Below are the code and all the weights of a small trained network. Each question names an input and a class and asks about switching units off, where a switched-off unit gives its printed mean instead of its output.

import numpy as np


def w(rows, s, z=0):
    codes = np.array(rows[::2]) - 128.0
    scale = np.full(codes.shape[1], s)
    scale[-1] = z or s
    return codes * scale


def f(y):
    return y / 2 * (1 + np.tanh(0.7978845608 * (y + 0.044715 * y**3)))


def log_softmax(a):
    a = a - a.max(-1, keepdims=True)
    return a - np.log(np.exp(a).sum(-1, keepdims=True))


def net(x, mask):
    res = np.array(x, float).reshape(1, 2) / 4 @ E
    y = f(res @ A[0][:, :-1].T + A[0][:, -1])
    res = res + np.where(mask, y, B[0][:, -1]) @ B[0][:, :-1]
    return log_softmax(res[-1] @ U[:, :-1].T + U[:, -1])


A, B = {}, {}
E = w([
[137,113,90,154,60,227,118,202,198,160,87],'x0',
[7,121,126,186,99,69,211,146,59,197,149],'x1',
],0.013)
A[0] = w([
[178,174,77,94,154,132,102,175,143,77,126,69],'N0',
[131,197,252,5,250,81,89,28,145,104,230,193],'N1',
[144,91,98,151,119,193,89,135,168,176,2,153],'N2',
[192,161,140,87,203,179,85,135,196,51,129,251],'N3',
[119,98,86,163,91,128,132,165,179,138,88,1],'N4',
[135,212,150,106,153,172,120,68,166,83,144,28],'N5',
[132,177,174,145,71,145,168,215,158,136,102,193],'N6',
[172,148,63,148,56,165,62,152,163,158,79,60],'N7',
[172,190,101,106,189,122,103,142,175,108,143,28],'N8',
],0.0076,0.0049)
B[0] = w([
[111,183,97,168,104,89,103,148,93,132,144,166],'N0',
[167,112,174,160,66,153,156,74,138,175,148,251],'N1',
[154,99,158,137,57,139,151,125,121,181,155,198],'N2',
[75,115,106,198,130,100,139,178,152,182,134,245],'N3',
[137,173,110,58,48,106,64,84,6,100,206,151],'N4',
[100,141,106,74,129,117,124,133,30,112,164,154],'N5',
[139,118,150,195,138,140,136,121,103,140,161,180],'N6',
[181,126,151,101,110,177,159,122,74,121,153,184],'N7',
[79,183,59,69,113,77,79,113,78,141,211,158],'N8',
],0.014,0.015)
U = w([
[220,147,162,127,76,159,129,75,99,143,164,85],'0',
[48,192,77,158,112,91,135,148,88,154,163,125],'1',
[157,72,160,198,128,163,173,146,249,153,89,247],'2',
[170,211,108,84,141,133,104,139,143,72,130,98],'3',
[137,193,87,95,102,131,125,121,118,91,76,94],'4',
[143,143,96,69,123,140,105,142,171,81,104,88],'5',
[154,127,94,84,123,122,102,151,162,83,106,88],'6',
[137,127,130,94,135,170,80,103,129,109,105,101],'7',
],0.013,0.011)

Each question gives the input, the list of numbers given to net, and the class t.
The units are the neurons (one row each of A and B). Each row of codes is followed by its name. A weight is (code - 128) times the scale printed after its matrix; where a second scale follows, it is the last column's (A, B and U).
mask holds one flag per neuron, in row order. A switched-off neuron (its flag False) gives its mean, the last column of its row in B, instead of its output. The means were averaged over made-up inputs and are rounded, as every weight is.
A unit's drop is (log p(t) with every unit on - log p(t) with that unit switched off) / (log p(t) with every unit on - log p(t) with every unit switched off).
The circuit of an input: a set's keep is (log p(t) with only the set's units on - log p(t) with every unit switched off) / (log p(t) with every unit on - log p(t) with every unit switched off). Starting from all 9 units, units are removed one at a time, each time the one whose removal leaves the highest keep (on an exact tie, the one counted first), for as long as the keep stays at least 0.8.
circuit, biggest first: the units of the circuit, biggest drop first
unit that matters most: the unit with the biggest drop
top k neurons: the k neurons with the biggest drops, biggest first
drop of u: that unit's drop, to one decimal
input [-5,4], class 0: circuit, biggest first -> [N3]
input [-3,3], class 2: circuit, biggest first -> [N4, N8]
input [-1,1], class 2: top 2 neurons -> [N4, N8]
input [-1,3], class 2: circuit, biggest first -> [N8, N4]
input [2,3], class 2: circuit, biggest first -> [N8, N5]
input [3,-1], class 2: circuit, biggest first -> [N8, N5]
input [-4,2], class 0: top 2 neurons -> [N3, N1]
input [-6,-8], class 1: top 2 neurons -> [N3, N8]
input [8,-6], class 0: top 2 neurons -> [N7, N2]
input [4,3], class 0: top 2 neurons -> [N3, N4]
input [6,-7], class 1: top 2 neurons -> [N3, N1]
input [-3,-2], class 2: top 2 neurons -> [N4, N7]
input [3,-6], class 1: drop of N3 -> 0.5
input [-5,-8], class 1: drop of N4 -> 0.0
input [-2,1], class 2: unit that matters most -> N4
input [0,0], class 2: drop of N8 -> 0.1
